Below are the code and all the weights of a small trained network. Each question names an input and a target symbol and asks about switching units off, where a switched-off unit gives its printed mean instead of its output.

import numpy as np


def w(rows, s, z=0):
    codes = np.array(rows[::2]) - 128.0
    scale = np.full(codes.shape[1], s)
    scale[-1] = z or s
    return codes * scale


def f(y):
    return np.maximum(y, 0)


def softmax(a):
    e = np.exp(a - a.max(-1, keepdims=True))
    return e / e.sum(-1, keepdims=True)


def log_softmax(a):
    a = a - a.max(-1, keepdims=True)
    return a - np.log(np.exp(a).sum(-1, keepdims=True))


def net(x, mask):
    ids = ['ΘΠΦΨαβδζημ'.index(c) for c in x.split()]
    T = len(ids)
    res = E[ids] + P[:T]
    r = res
    for j in range(2):
        rows = slice(4 * j, 4 * j + 4)
        q, k, v = (r @ M[0][rows].T for M in (Q, K, V))
        z = softmax(np.where(np.tri(T) > 0, q @ k.T / 4**0.5, -1e9)) @ v
        o = O[0][rows]
        res = res + np.where(mask[j], z, o[:, -1]) @ o[:, :-1]
    y = f(res @ A[0][:, :-1].T + A[0][:, -1])
    res = res + np.where(mask[2:14], y, B[0][:, -1]) @ B[0][:, :-1]
    return log_softmax(res[-1] @ U[:, :-1].T + U[:, -1])


Q, K, V, O, A, B = {}, {}, {}, {}, {}, {}
E = w([
[102,76,114,42],'Θ',
[63,192,46,105],'Π',
[166,130,58,189],'Φ',
[104,39,68,112],'Ψ',
[149,189,14,165],'α',
[83,225,159,95],'β',
[100,126,197,155],'δ',
[68,78,205,61],'ζ',
[165,166,5,85],'η',
[120,182,113,134],'μ',
],0.014)
P = w([
[130,143,136,16],'0',
[32,32,31,216],'1',
[187,145,134,24],'2',
[31,40,27,210],'3',
[218,132,137,38],'4',
[26,50,45,187],'5',
[251,118,132,37],'6',
[30,78,26,197],'7',
[254,119,115,32],'8',
[33,101,22,185],'9',
[249,128,106,8],'10',
[46,82,20,169],'11',
],0.0075)
Q[0] = w([
[181,176,205,47],'head 0',
[65,173,183,182],'head 0',
[4,142,44,108],'head 0',
[142,141,218,254],'head 0',
[16,108,61,153],'head 1',
[76,119,82,110],'head 1',
[15,122,56,88],'head 1',
[84,209,192,96],'head 1',
],0.0086)
K[0] = w([
[20,246,159,183],'head 0',
[58,38,187,78],'head 0',
[179,146,254,14],'head 0',
[29,22,151,74],'head 0',
[222,179,115,114],'head 1',
[138,96,187,193],'head 1',
[252,76,156,100],'head 1',
[65,74,90,170],'head 1',
],0.0091)
V[0] = w([
[170,191,113,253],'head 0',
[198,48,81,156],'head 0',
[158,234,109,218],'head 0',
[80,145,188,102],'head 0',
[129,57,136,117],'head 1',
[47,36,190,206],'head 1',
[75,137,100,107],'head 1',
[161,161,175,224],'head 1',
],0.0079)
O[0] = w([
[89,158,70,167,39],'head 0',
[190,102,203,113,140],'head 0',
[123,245,244,195,79],'head 0',
[131,155,234,62,99],'head 0',
[91,59,172,81,143],'head 1',
[20,120,95,18,26],'head 1',
[116,122,159,74,165],'head 1',
[41,254,127,119,1],'head 1',
],0.0066,0.0068)
A[0] = w([
[127,129,71,222,165],'neuron 0',
[147,134,231,138,51],'neuron 1',
[22,141,208,155,53],'neuron 2',
[178,191,140,50,20],'neuron 3',
[171,171,234,104,135],'neuron 4',
[104,167,185,126,1],'neuron 5',
[132,72,8,155,54],'neuron 6',
[159,126,227,126,32],'neuron 7',
[37,224,227,108,92],'neuron 8',
[121,139,255,110,101],'neuron 9',
[95,110,32,214,137],'neuron 10',
[158,198,109,157,11],'neuron 11',
],0.01,0.0084)
B[0] = w([
[114,137,176,139,214],'neuron 0',
[73,59,95,64,130],'neuron 1',
[131,192,65,120,129],'neuron 2',
[179,149,240,207,134],'neuron 3',
[113,130,205,52,149],'neuron 4',
[158,180,143,68,128],'neuron 5',
[118,77,125,96,254],'neuron 6',
[46,142,34,153,130],'neuron 7',
[145,3,180,148,133],'neuron 8',
[37,10,61,175,138],'neuron 9',
[107,149,164,103,220],'neuron 10',
[62,152,58,197,133],'neuron 11',
],0.011,0.0089)
U = w([
[162,152,153,1,44],'Θ',
[126,195,195,73,233],'Π',
[233,130,81,139,43],'Φ',
[40,134,153,133,254],'Ψ',
[36,166,1,101,212],'α',
[41,115,100,86,49],'β',
[113,151,111,216,226],'δ',
[189,104,194,232,91],'ζ',
[135,67,27,166,94],'η',
[100,133,241,103,24],'μ',
],0.0097,0.0068)

Each question gives the input, a string of symbols that net reads in full, and the target symbol t.
The units are the heads (4 rows each of Q, K, V and O) and the neurons (one row each of A and B). Each row of codes is followed by its name. A weight is (code - 128) times the scale printed after its matrix; where a second scale follows, it is the last column's (O, A, B and U).
mask holds one flag per unit, heads first, then neurons. A switched-off unit (its flag False) gives its mean, the last column of its rows in O or B, instead of its output. The means were averaged over made-up inputs and are rounded, as every weight is.
A unit's drop is (log p(t) with every unit on - log p(t) with that unit switched off) / (log p(t) with every unit on - log p(t) with every unit switched off).
The circuit of an input: a set's keep is (log p(t) with only the set's units on - log p(t) with every unit switched off) / (log p(t) with every unit on - log p(t) with every unit switched off). Starting from the 12 units with the biggest drops (on a tie, the unit counted first), units are removed one at a time, each time the one whose removal leaves the highest keep (on an exact tie, the one counted first), for as long as the keep stays at least 0.8.
circuit, biggest first: the units of the circuit, biggest drop first
most important unit: the unit with the biggest drop
k most important neurons: the k neurons with the biggest drops, biggest first
drop of u: that unit's drop, to one decimal
input Θ δ Θ Θ Θ μ, target η: circuit, biggest first : head 0; head 1; neuron 0
input Θ Θ Θ μ Θ δ, target η: circuit, biggest first : head 0; neuron 10; neuron 0
input μ Θ Ψ δ δ Θ, target α: most important unit : head 1
input α Θ β μ α η, target δ: 3 most important neurons : neuron 11; neuron 0; neuron 4
input μ η δ, target Ψ: circuit, biggest first : neuron 9; neuron 7
input μ Θ Θ δ ζ μ μ Φ β, target μ: 2 most important neurons : neuron 8; neuron 3
input ζ β ζ Π Θ Θ, target η: circuit, biggest first : neuron 10; head 0; neuron 0
input η δ Φ δ μ Θ μ α, target Ψ: circuit, biggest first : neuron 10; neuron 0
input μ β Θ ζ, target η: circuit, biggest first : neuron 10; head 0; neuron 0
input η Θ μ Θ Θ β η α, target ζ: circuit, biggest first : head 1; neuron 0
input μ Θ δ μ α, target δ: circuit, biggest first : head 0; neuron 11
input δ δ μ β δ Θ Π, target α: 3 most important neurons : neuron 0; neuron 10; neuron 4
input η δ η Φ μ η Θ η η Θ β, target μ: 3 most important neurons : neuron 3; neuron 8; neuron 4
input Θ Φ Π μ δ Ψ δ μ, target α: circuit, biggest first : head 1
input Θ α β Θ δ Θ μ α, target Ψ: drop of head 0 : -0.1
input β α η η, target ζ: drop of head 0 : 0.1
input β Θ Θ Ψ ζ, target β: drop of neuron 9 : 0.6
input Ψ Φ ζ δ Θ μ Θ α ζ, target Ψ: drop of neuron 0 : 0.0
